Each row is followed by its class.
[-14.4  -9.5  32.7  -7.9  33.0  -8.3  -8.4  -1.9  -3.6  -8.7  -7.8  -6.2
  -6.0   3.5  -4.4   0.4   1.6   1.4  -1.5   2.9  -5.5   1.2 -13.6  -3.8
  17.5 -21.0  -0.7  -1.7   3.8 -16.6  -1.5   4.5 -10.3] : dud
[-15.6 -12.2  46.9   0.9   8.3   4.1   4.9   3.2   9.3  -0.5   2.8   1.1
  -6.4  20.7  11.0  -2.2  21.9  -4.3 -13.6   3.1  -4.9   1.4  -1.1   3.7
  25.7 -15.7  -2.6   3.5 -17.4 -10.3   6.8  11.6  -8.1] : zofa
[ -4.8   4.8  26.2  -8.8   8.0  -1.0 -13.4  -2.4   8.1  -6.8  11.3   6.1
  -4.1  19.5  10.9   5.4  11.4   2.6   3.0   4.9  -7.2  -3.0  -5.5   7.0
  13.5  -0.9   4.2  -1.1  -2.4  -2.9   7.7  -4.7  -7.4] : Gurez
[ -3.1   6.4  18.6 -27.0   5.7  -2.6 -22.9  -2.9  14.3   8.8   4.7   1.3
  -4.1  41.6   4.4  -5.8  10.4   4.7  -1.4 -12.9 -16.5  -4.5 -11.1   3.3
  10.5  17.3  15.9   2.3 -13.2  -3.0  -4.4   1.0  -2.9] : Gurez
[ -7.6  -9.6  41.8  16.0   6.7   4.0  21.0   3.2   3.0   6.4 -12.1  -7.5
   2.2  22.9   1.3  -1.3  11.1  -4.3 -10.5  -0.9  -7.8   0.7   4.2   0.9
  12.2 -17.9  -9.1   2.9 -18.9  -4.3   2.9  10.1  -4.4] : Tilob
[ -7.3 -21.1  16.8  11.5   6.0   7.2  11.5  -0.8  -5.0  -9.3   5.5  -3.7
  -7.2  -7.1  10.0  -2.1   9.2   2.9   1.5  10.3   8.8   0.5  -5.3  -0.5
  11.2 -10.3  -1.2   1.6  -3.7   0.5   2.2  11.9  -6.8] : Tilob
[ -7.5 -11.3   4.0 -12.7   8.9   3.4 -13.9   1.7   1.4  -1.3   6.8   3.2
  -2.9  14.3   8.7  -5.0   4.1  12.9   8.3  12.1  -4.9  -1.2  -9.4   6.0
   7.3   1.9   7.3   4.8 -11.5  -2.1  -1.1   9.7  -3.3] : Gurez
[-10.4  -3.4  32.1   1.3   3.7  -2.7   3.6  -1.9  -0.7  -1.5 -31.2  -1.4
   0.1  19.9  -0.3  -3.7  15.2   2.2  -4.8  -3.0  -5.4  -0.4 -11.8  -2.7
   3.3 -11.3  -0.5   0.5 -13.0  -7.4   0.8   0.4  -2.8] : zofa
[-26.6  -7.9  47.6  -3.4  17.6  -1.7  -4.6   1.5   8.4  -1.7  -2.3   1.3
  -0.3  -4.0   5.5   2.6  18.6  -7.0  -6.2  -6.3   3.9  -1.6  -5.6  -1.7
  23.3 -26.0   3.8  -1.2   0.0 -14.8  10.1  -0.6 -10.5] : zofa
[ -6.6  -2.8  27.4  -6.5   8.5  -6.6 -17.0  -0.7   3.3   7.6   2.5   6.9
  -4.9  18.6   2.6  -0.2   5.6   2.8  -1.6   1.0 -12.5   1.8  -5.4   2.6
   8.2  -2.6   3.5   0.9  -6.6  -6.7   7.7  -2.0  -3.0] : Gurez
[ -9.7  -9.4  27.0   0.0   0.7   3.3   2.2  -2.9   9.8   5.7   9.7   6.1
  -4.2   3.0   9.5   1.0   9.6  -2.0   3.3   6.7   1.9   2.2  -6.4   4.2
  10.4 -12.3   4.5   1.0  -1.0  -3.6  12.7  68.7  -9.2] : zofa
[ -8.7  -4.2  22.2 -11.5  -1.6   7.3  -3.6   6.1  16.4  -9.5  17.7   0.4
   0.6  -0.1   6.3   1.4   5.8  -2.3   6.1   3.1  10.0   1.4  -6.2   6.3
  10.2  -2.0  10.2  -4.0  14.0  -8.9  14.8  -3.0  -4.3] : pid
[-16.4  -8.9  32.9   5.1   6.1  -1.2  -5.6  -1.1   4.3  -0.1  -1.4   7.6
  -2.7 -13.4   5.2   0.0   9.2  -4.3  -4.0  -3.7   5.2   1.0  -3.5  -1.9
  18.0 -20.8   1.0  -2.9  -3.0  -5.7  20.1  -6.3  -5.1] : zofa
[-10.0 -13.5  34.5  -8.3   7.7   2.3  -1.4   0.6  11.8   5.7   2.5   1.7
  -4.3  21.4   4.5  -7.1  17.1   3.1  -0.9   6.9  -9.5  -0.1  -9.9   5.7
  14.5  -1.3   5.3   1.2 -15.7  -2.6   7.9   0.6  -4.2] : zofa
[-11.2  -7.3  35.6  -8.5  18.3  -7.3  -6.9   4.1   3.4  -6.3   7.6  -3.3
   1.3  20.0   1.2  -0.6   8.1  -7.4   2.5  11.5   6.9  -1.3  -2.3   8.7
  11.5  -0.4   1.8   3.5   2.4  -3.3   2.4   0.9 -10.1] : pid
[ -8.9   5.0   5.9   7.0  -4.9   9.9  -3.0   2.4  -0.7 -12.6   4.1   3.2
  -0.2 -17.5   5.7   0.7   8.3  -1.0   2.5  -6.0   3.7  -2.1  -5.1  -4.0
  15.4 -15.1   6.6  -2.8   8.0  -6.4   8.4  -4.2   1.8] : zofa
[-5.6 -3.6 21.7  3.7 -7.5  7.2 -6.9  3.1 11.1 -3.1  9.4  1.7 -1.1 11.4
  8.1  1.1  4.0  0.7 -4.0 -3.3  6.7 -2.5 -1.5  6.1  9.0  2.4  4.3  1.3
 -6.8  1.6  6.2  3.9  1.4] : zofa
[-14.1 -22.6  30.6  17.4   8.7   0.6  17.7   2.8  -6.4   6.6  -7.8   2.8
  -1.1  -2.3   1.0  -1.0  10.2  -6.1  -3.1   1.5   5.2  -1.8  -2.4  -0.7
  11.4 -24.9 -10.3   2.2 -12.9   0.0   6.5  15.5  -8.3] : Tilob
[ -9.4 -22.2   0.2  -7.0  19.1  -7.2 -15.8 -11.3 -19.5 -10.9  24.5  12.5
  -5.8 -53.4   1.8   9.1 -18.0   0.3  13.8  34.0  44.4  -0.4  -6.9   3.6
  -1.1   4.8   3.1  -5.5  39.2  10.8   8.6   9.9 -18.8] : Tilob
[-12.6 -11.6  38.7   5.3  11.1   3.4   4.3   4.0  -6.6  -5.4   2.8  -2.1
  -1.3  13.1   3.4   1.8   6.4  -0.6  -1.2  -3.5   7.0  -0.1  -3.0   1.2
   9.7 -19.2  -5.7   5.3  -8.1  -0.7  -0.7  10.6  -6.9] : Tilob
[-6.1 -3.3 10.2 -3.2 -7.6  5.7  0.5  0.9  7.1 -2.8  2.7 10.1  0.1 -3.5
  6.7 -1.9  6.0 -4.7 -4.4 -6.9  1.7 -4.8 -6.9  1.6 12.7 -2.2  5.5 -1.2
 -7.3 -6.5  5.6  1.8  2.0] : zofa
[ -0.2  -2.3  -6.7  10.3 -12.5  17.3   7.9   5.0 -13.3  -9.3  -0.5  -0.1
  -1.2  -0.8   1.9   0.6   4.3  -2.9  -2.1  -2.5   3.2  -2.6   3.1  -5.7
   0.4  -5.4  -5.1   5.1 -13.0  10.4  -6.6   7.0   4.0] : Tilob
[ -2.3 -13.2   5.8 -11.4   4.1   2.3 -15.7  -2.1   1.6   2.0  10.0   4.4
  -5.9  -0.7   3.6   3.4  26.7   1.8   4.6   3.7   1.4  -2.6  -6.1   1.1
   4.4   4.2   2.4  -1.3  -0.2   0.9   3.4   1.1  -0.3] : Gurez
[-15.1 -15.2  39.4  33.2   3.2   1.5   8.0  -1.9 -21.0   5.4  -0.9   8.4
  -4.1  -2.7   1.6  -0.7   2.5   6.2   2.9  10.5   5.6  -0.5   7.3  -3.0
   4.7 -29.0  -8.6   4.0 -13.9   8.4  13.5   5.1  -5.2] : Tilob
[ -0.1   0.0  -7.5   7.3  -7.1   6.3  -1.2   1.2  -4.8 -16.6   2.6   0.4
  -3.4  -5.3   1.5  -1.0   7.8   4.5   0.9   3.8   9.9  -0.7  -0.4  -3.9
   5.7  -7.1  -1.5   5.0   3.2   4.4  -3.4   6.2   1.3] : Tilob
[-16.7  -8.2  39.3   9.3   3.7  -0.2   0.9   4.4   2.6  -3.9  -1.3   7.6
  -4.3  -3.1   8.0   4.0  11.1  -7.8  -5.2  -0.8   6.1   3.3  -1.6  -0.7
  15.8 -21.4  -0.7  -2.7  -6.3  -8.6  18.2  -4.2  -5.1] : zofa
[ -1.1  -2.1   7.8   7.2  -7.1  18.1  16.6   3.1   2.9  -7.0  -5.5  -5.0
   1.3  23.7   5.5  -4.3  17.6   1.6  -0.8  -0.5  -6.9  -3.8  -3.4  -1.5
  11.0  -6.7  -3.9  -0.4 -25.9   0.4  -8.4  15.4   2.0] : Tilob
[ -8.3  -8.2  12.8  22.1 -10.3   2.6  -3.7  -0.5 -18.5  -0.6   0.7   9.1
  -6.5 -17.3   4.7   2.5   0.0  -1.6 -10.9   0.9  14.3   0.2   2.6  -3.8
   3.4 -25.1  -0.2   1.5  -1.6  19.1  13.7  -3.5   2.8] : Tilob
[-17.2  -9.8  72.5   0.4  23.8 -12.0 -12.4   2.0  -2.1   6.4   0.0   1.6
  -1.3  47.2  -6.2  -1.5  16.1  10.6   1.8   8.7 -18.6  -2.1  -0.4  13.2
   9.4 -21.4  -1.3  17.8 -10.8  -8.7  18.3 -12.3  -8.7] : Gurez
[  1.9   4.6  12.1   2.7  -0.3   6.4 -10.6   2.7   3.2   0.1   2.1   1.5
  -4.8  10.5   9.5  -3.4   5.9   3.6   0.4   1.5 -12.5   1.0  -1.4   2.3
   8.5  -1.2   3.9   2.5  -9.4  -0.6   6.4  -2.0   2.2] : Gurez

Each row is followed by its class. Each block has new classes.
[ -4.9  -2.6   0.7   8.2   3.3   2.4   3.8  -0.7   6.1   2.3  -1.0   3.9
  -4.6 -21.8   2.1   0.4   2.3  -1.3  -4.1   1.0   6.5   4.8   1.6   1.5
  -6.8   5.0   2.7   1.2   3.9   5.4  -4.8  -1.9   2.4] : vof
[-2.1 -1.8  0.6  6.3  3.1  4.3  6.7  2.0  5.6  0.4  2.3  2.6  1.7 -1.0
  3.2  2.1  2.5 -0.7 -1.5 -2.6  6.1  4.2  0.4 -1.3 -5.6  5.8  2.7  1.5
  0.4  4.4 -6.0 -0.3  7.9] : vof
[-4.1 -0.5 -1.7  6.9  6.9  2.6  3.2  2.0  6.4  1.3  1.8  4.1  1.4 -1.8
  3.8  2.3 -0.5 -3.4 -0.3 -1.0  4.9  0.9 -2.8 -0.4 -7.2  4.1  2.1  1.4
  1.3  3.7 -6.5  0.7  6.4] : vof
[-0.7  3.2  0.2  5.9  3.4  4.6  5.4  0.8  6.6 -3.4 -3.8  2.3  3.0  2.1
  4.0  1.9  5.3 -4.1 -3.5 -0.8  4.1  2.4  1.6 -0.5 -6.0  5.5  1.5  1.9
  1.8  5.3 -2.4  1.4  7.3] : vof
[ -8.1  -4.5   2.4  -2.6  -0.8  -3.9  -6.3   1.5 -15.6  -1.6   2.1 -15.3
  -4.3  -0.2 -12.5   0.3  -4.2   4.4  11.1   4.7   1.3  -5.4  -1.3  -5.5
  -0.2  -7.4  -1.2  -5.4  -2.1  -4.0   8.0  -1.6  -8.6] : vidi
